Below is a small trained network, with its code and all its weights. Each question gives an input and a class and asks what happens when units are switched off, that is, made to give their printed mean instead of their output.

import numpy as np


def w(rows, s, z=0):
    codes = np.array(rows[::2]) - 128.0
    scale = np.full(codes.shape[1], s)
    scale[-1] = z or s
    return codes * scale


def f(y):
    return y / 2 * (1 + np.tanh(0.7978845608 * (y + 0.044715 * y**3)))


def log_softmax(a):
    a = a - a.max(-1, keepdims=True)
    return a - np.log(np.exp(a).sum(-1, keepdims=True))


def net(x, mask):
    res = np.array(x, float).reshape(1, 4) / 4 @ E
    y = f(res @ A[0][:, :-1].T + A[0][:, -1])
    res = res + np.where(mask, y, B[0][:, -1]) @ B[0][:, :-1]
    return log_softmax(res[-1] @ U[:, :-1].T + U[:, -1])


A, B = {}, {}
E = w([
[83,133,154,6],'x0',
[193,224,136,112],'x1',
[96,141,236,178],'x2',
[129,126,129,128],'x3',
],0.014)
A[0] = w([
[89,116,170,79,170],'N1',
[130,102,157,166,92],'N2',
[129,168,133,94,84],'N3',
[170,67,32,122,50],'N4',
[82,2,107,88,48],'N5',
[160,157,83,66,102],'N6',
[132,176,78,95,147],'N7',
[94,113,162,82,24],'N8',
[70,110,183,56,34],'N9',
[98,154,112,137,126],'N10',
[199,197,167,141,9],'N11',
[118,168,227,122,18],'N12',
[124,132,126,129,128],'N13',
[139,67,163,187,127],'N14',
[77,145,119,187,113],'N15',
[236,135,68,211,26],'N16',
[106,90,159,183,130],'N17',
[129,144,141,129,109],'N18',
[149,142,185,100,39],'N19',
[145,215,89,42,100],'N20',
[153,72,9,120,121],'N21',
[137,87,105,71,47],'N22',
[174,132,80,205,187],'N23',
[153,154,149,85,84],'N24',
[216,120,110,171,102],'N25',
[120,97,135,166,117],'N26',
[130,123,130,130,105],'N27',
[133,69,152,155,153],'N28',
[197,230,162,140,32],'N29',
],0.016,0.014)
B[0] = w([
[104,174,101,120,218],'N1',
[142,86,131,135,156],'N2',
[159,99,111,119,148],'N3',
[74,102,200,207,194],'N4',
[119,243,48,77,203],'N5',
[186,87,130,76,193],'N6',
[163,112,116,80,195],'N7',
[90,102,166,196,155],'N8',
[27,156,188,182,197],'N9',
[120,121,130,111,127],'N10',
[68,139,163,189,165],'N11',
[127,246,21,71,172],'N12',
[121,119,124,122,128],'N13',
[150,71,165,139,197],'N14',
[157,72,168,128,164],'N15',
[151,202,69,62,224],'N16',
[160,67,178,141,194],'N17',
[113,131,117,112,129],'N18',
[143,140,94,104,140],'N19',
[194,87,118,96,222],'N20',
[36,172,129,176,233],'N21',
[181,117,111,65,153],'N22',
[73,142,139,120,253],'N23',
[181,117,129,98,152],'N24',
[113,172,95,138,196],'N25',
[154,77,180,111,161],'N26',
[125,120,139,114,121],'N27',
[146,81,179,154,183],'N28',
[36,175,154,192,191],'N29',
],0.013,0.016)
U = w([
[55,106,183,162,158],'0',
[140,159,36,76,235],'1',
[251,10,144,91,5],'2',
],0.015,0.0029)

Each question gives the input, the list of numbers given to net, and the class t.
The units are the neurons (one row each of A and B). Each row of codes is followed by its name. A weight is (code - 128) times the scale printed after its matrix; where a second scale follows, it is the last column's (A, B and U).
mask holds one flag per neuron, in row order. A switched-off neuron (its flag False) gives its mean, the last column of its row in B, instead of its output. The means were averaged over made-up inputs and are rounded, as every weight is.
A unit's drop is (log p(t) with every unit on - log p(t) with that unit switched off) / (log p(t) with every unit on - log p(t) with every unit switched off).
The circuit of an input: a set's keep is (log p(t) with only the set's units on - log p(t) with every unit switched off) / (log p(t) with every unit on - log p(t) with every unit switched off). Starting from the 12 units with the biggest drops (on a tie, the unit counted first), units are removed one at a time, each time the one whose removal leaves the highest keep (on an exact tie, the one counted first), for as long as the keep stays at least 0.8.
units of the circuit, in order: the units of the circuit, biggest drop first
k most important neurons: the k neurons with the biggest drops, biggest first
drop of u: that unit's drop, to one decimal
input [3,7,6,-5], class 1: most important neuron => N12
input [-4,0,-5,8], class 0: 3 most important neurons => N4, N21, N5
input [8,1,4,-2], class 1: 3 most important neurons => N12, N4, N1
input [4,-1,0,-7], class 1: 2 most important neurons => N4, N21
input [1,6,-7,6], class 2: 3 most important neurons => N20, N6, N5
input [-1,-3,1,-2], class 2: 2 most important neurons => N21, N9
input [-1,0,-4,8], class 0: 2 most important neurons => N5, N4
input [-3,0,-7,-8], class 0: 4 most important neurons => N4, N21, N5, N12
input [-6,2,0,8], class 1: 2 most important neurons => N16, N4
input [-7,-1,-5,-1], class 0: 2 most important neurons => N4, N21
input [4,1,0,3], class 2: 2 most important neurons => N5, N21
input [8,1,7,-2], class 1: 2 most important neurons => N12, N4
input [-6,0,-5,8], class 0: 2 most important neurons => N4, N21
input [2,7,7,7], class 1: units of the circuit, in order => N12
input [-6,-4,-8,-5], class 0: drop of N4 => 2.5
input [-1,-8,-7,7], class 0: drop of N4 => 7.3
input [-3,-1,-4,-6], class 0: drop of N4 => 0.1
input [1,5,7,-6], class 1: drop of N26 => 0.0
